Here is a tiny trained network, its code and every weight. The questions are about switching its units off for an input and a target symbol, where a switched-off unit gives its printed mean instead of its output.

import numpy as np


def w(rows, s, z=0):
    codes = np.array(rows[::2]) - 128.0
    scale = np.full(codes.shape[1], s)
    scale[-1] = z or s
    return codes * scale


def f(y):
    return np.maximum(y, 0)


def softmax(a):
    e = np.exp(a - a.max(-1, keepdims=True))
    return e / e.sum(-1, keepdims=True)


def log_softmax(a):
    a = a - a.max(-1, keepdims=True)
    return a - np.log(np.exp(a).sum(-1, keepdims=True))


def net(x, mask):
    ids = ['βεζηλμστ'.index(c) for c in x.split()]
    T = len(ids)
    res = E[ids] + P[:T]
    u = 0
    for l in range(2):
        q, k, v = (res @ M[l].T for M in (Q, K, V))
        z = softmax(np.where(np.tri(T) > 0, q @ k.T / 2**0.5, -1e9)) @ v
        res = res + np.where(mask[u], z, O[l][:, -1]) @ O[l][:, :-1]
        u += 1
        y = f(res @ A[l][:, :-1].T + A[l][:, -1])
        res = res + np.where(mask[u : u + 4], y, B[l][:, -1]) @ B[l][:, :-1]
        u += 4
    return log_softmax(res[-1] @ U[:, :-1].T + U[:, -1])


Q, K, V, O, A, B = {}, {}, {}, {}, {}, {}
E = w([
[47,216,182,236,164,155,175],'β',
[100,220,168,77,71,200,128],'ε',
[192,178,121,75,15,254,231],'ζ',
[168,133,143,100,229,69,151],'η',
[19,144,198,162,116,92,46],'λ',
[199,25,169,157,210,168,93],'μ',
[208,205,195,95,196,160,20],'σ',
[135,182,91,223,55,118,159],'τ',
],0.016)
P = w([
[36,123,3,121,198,163,183],'0',
[172,80,213,138,173,62,220],'1',
[208,90,142,176,164,109,187],'2',
[202,93,152,147,180,155,189],'3',
[182,111,168,160,162,157,171],'4',
[221,73,202,148,176,161,230],'5',
[206,110,169,158,171,174,179],'6',
],0.0062)
Q[0] = w([
[136,182,237,231,140,161,141],'L0H0',
[209,171,255,215,176,126,207],'L0H0',
],0.0069)
K[0] = w([
[129,58,1,93,117,143,152],'L0H0',
[8,139,22,64,210,201,80],'L0H0',
],0.0069)
V[0] = w([
[204,108,77,166,186,125,144],'L0H0',
[115,144,2,104,101,87,135],'L0H0',
],0.0068)
O[0] = w([
[213,141,87,148,162,88,145,219],'L0H0',
[161,217,2,172,77,143,99,10],'L0H0',
],0.0096,0.00012)
A[0] = w([
[116,152,73,73,137,130,176,118],'L0N0',
[81,124,168,138,48,49,42,153],'L0N1',
[71,129,129,223,255,149,147,17],'L0N2',
[144,144,116,78,137,74,169,6],'L0N3',
],0.0076,0.0017)
B[0] = w([
[77,171,234,183,133,113,153,162],'L0N0',
[210,109,197,155,100,110,156,167],'L0N1',
[130,175,106,36,3,2,98,253],'L0N2',
[115,123,166,180,137,113,108,142],'L0N3',
],0.0084,0.0058)
Q[1] = w([
[167,213,64,52,8,66,98],'L1H0',
[52,143,207,3,147,119,130],'L1H0',
],0.0041)
K[1] = w([
[139,174,145,151,133,130,116],'L1H0',
[174,129,97,1,100,107,82],'L1H0',
],0.0094)
V[1] = w([
[243,142,207,89,180,111,122],'L1H0',
[175,23,155,58,31,51,253],'L1H0',
],0.0056)
O[1] = w([
[89,117,24,177,171,101,225,230],'L1H0',
[66,164,6,92,35,136,60,255],'L1H0',
],0.011,0.002)
A[1] = w([
[142,155,136,117,74,2,149,115],'L1N0',
[174,78,156,85,157,56,88,204],'L1N1',
[125,173,167,103,120,124,195,129],'L1N2',
[89,74,129,249,125,111,136,250],'L1N3',
],0.0074,0.0024)
B[1] = w([
[183,77,117,220,88,124,97,255],'L1N0',
[101,70,162,97,42,133,255,186],'L1N1',
[69,147,128,171,155,32,52,206],'L1N2',
[178,27,113,128,156,235,97,172],'L1N3',
],0.0082,0.0084)
U = w([
[114,68,139,30,50,114,118,108],'β',
[41,55,197,140,121,141,76,104],'ε',
[173,165,152,129,64,169,185,171],'ζ',
[148,126,121,194,179,155,151,219],'η',
[2,120,152,91,125,144,116,244],'λ',
[89,149,75,124,116,70,122,3],'μ',
[68,86,125,96,110,70,202,106],'σ',
[176,160,210,107,163,99,110,114],'τ',
],0.0066,0.0028)

Each question gives the input, a string of symbols that net reads in full, and the target symbol t.
The units are the heads (2 rows each of Q, K, V and O) and the neurons (one row each of A and B). Each row of codes is followed by its name. A weight is (code - 128) times the scale printed after its matrix; where a second scale follows, it is the last column's (O, A, B and U).
mask holds one flag per unit, layer by layer, with each layer's heads first. A switched-off unit (its flag False) gives its mean, the last column of its rows in O or B, instead of its output. The means were averaged over made-up inputs and are rounded, as every weight is.
A unit's drop is (log p(t) with every unit on - log p(t) with that unit switched off) / (log p(t) with every unit on - log p(t) with every unit switched off).
The circuit of an input: a set's keep is (log p(t) with only the set's units on - log p(t) with every unit switched off) / (log p(t) with every unit on - log p(t) with every unit switched off). Starting from all 10 units, units are removed one at a time, each time the one whose removal leaves the highest keep (on an exact tie, the one counted first), for as long as the keep stays at least 0.8.
circuit, biggest first: the units of the circuit, biggest drop first
unit that matters most: the unit with the biggest drop
top k neurons: the k neurons with the biggest drops, biggest first
top k neurons in layer l: the k neurons of layer l with the biggest drops, biggest first
drop of u: that unit's drop, to one decimal
input σ β β ζ λ μ, target σ: unit that matters most : L0H0
input μ λ η, target μ: top 2 neurons : (L0N2; L0N1)
input ε μ ζ ζ ε, target λ: circuit, biggest first : (L1N0; L0N2; L0H0; L1H0)
input η η σ λ, target η: top 2 neurons : (L1N3; L1N0)
input σ ζ η, target σ: circuit, biggest first : (L1N1; L0H0)
input ε τ σ λ τ μ, target β: circuit, biggest first : (L1N1; L0N2)
input σ ε μ μ, target σ: top 2 neurons : (L0N2; L1N1)
input η ζ μ ε τ, target η: circuit, biggest first : (L0N2; L1N3)
input μ ε μ η β, target μ: circuit, biggest first : (L0N2; L1H0; L0H0)
input σ σ μ μ λ β η, target σ: circuit, biggest first : (L0H0; L1H0)
input τ ε ε ε β, target τ: top 2 neurons in layer 1 : (L1N1; L1N2)
input η μ η λ σ, target η: circuit, biggest first : (L1H0; L0H0)
input η η ε η ε ε τ, target η: top 2 neurons : (L0N2; L1N3)
input τ σ β, target τ: top 2 neurons in layer 0 : (L0N0; L0N1)
input μ μ β σ, target μ: circuit, biggest first : (L1H0; L0H0; L0N2)
input η β σ, target η: unit that matters most : L0N2
input β ε τ η, target β: circuit, biggest first : (L0N2; L1H0; L0H0; L1N1)
input μ λ β η η, target μ: circuit, biggest first : (L1H0; L0N2; L0H0)
input μ τ μ τ ε τ μ, target β: top 2 neurons in layer 0 : (L0N2; L0N0)
input τ σ μ, target ζ: top neuron : (L1N1)
input λ ζ ζ μ μ σ ε, target λ: top 2 neurons in layer 0 : (L0N2; L0N1)
input β ζ μ λ, target β: drop of L0N1 : 0.2
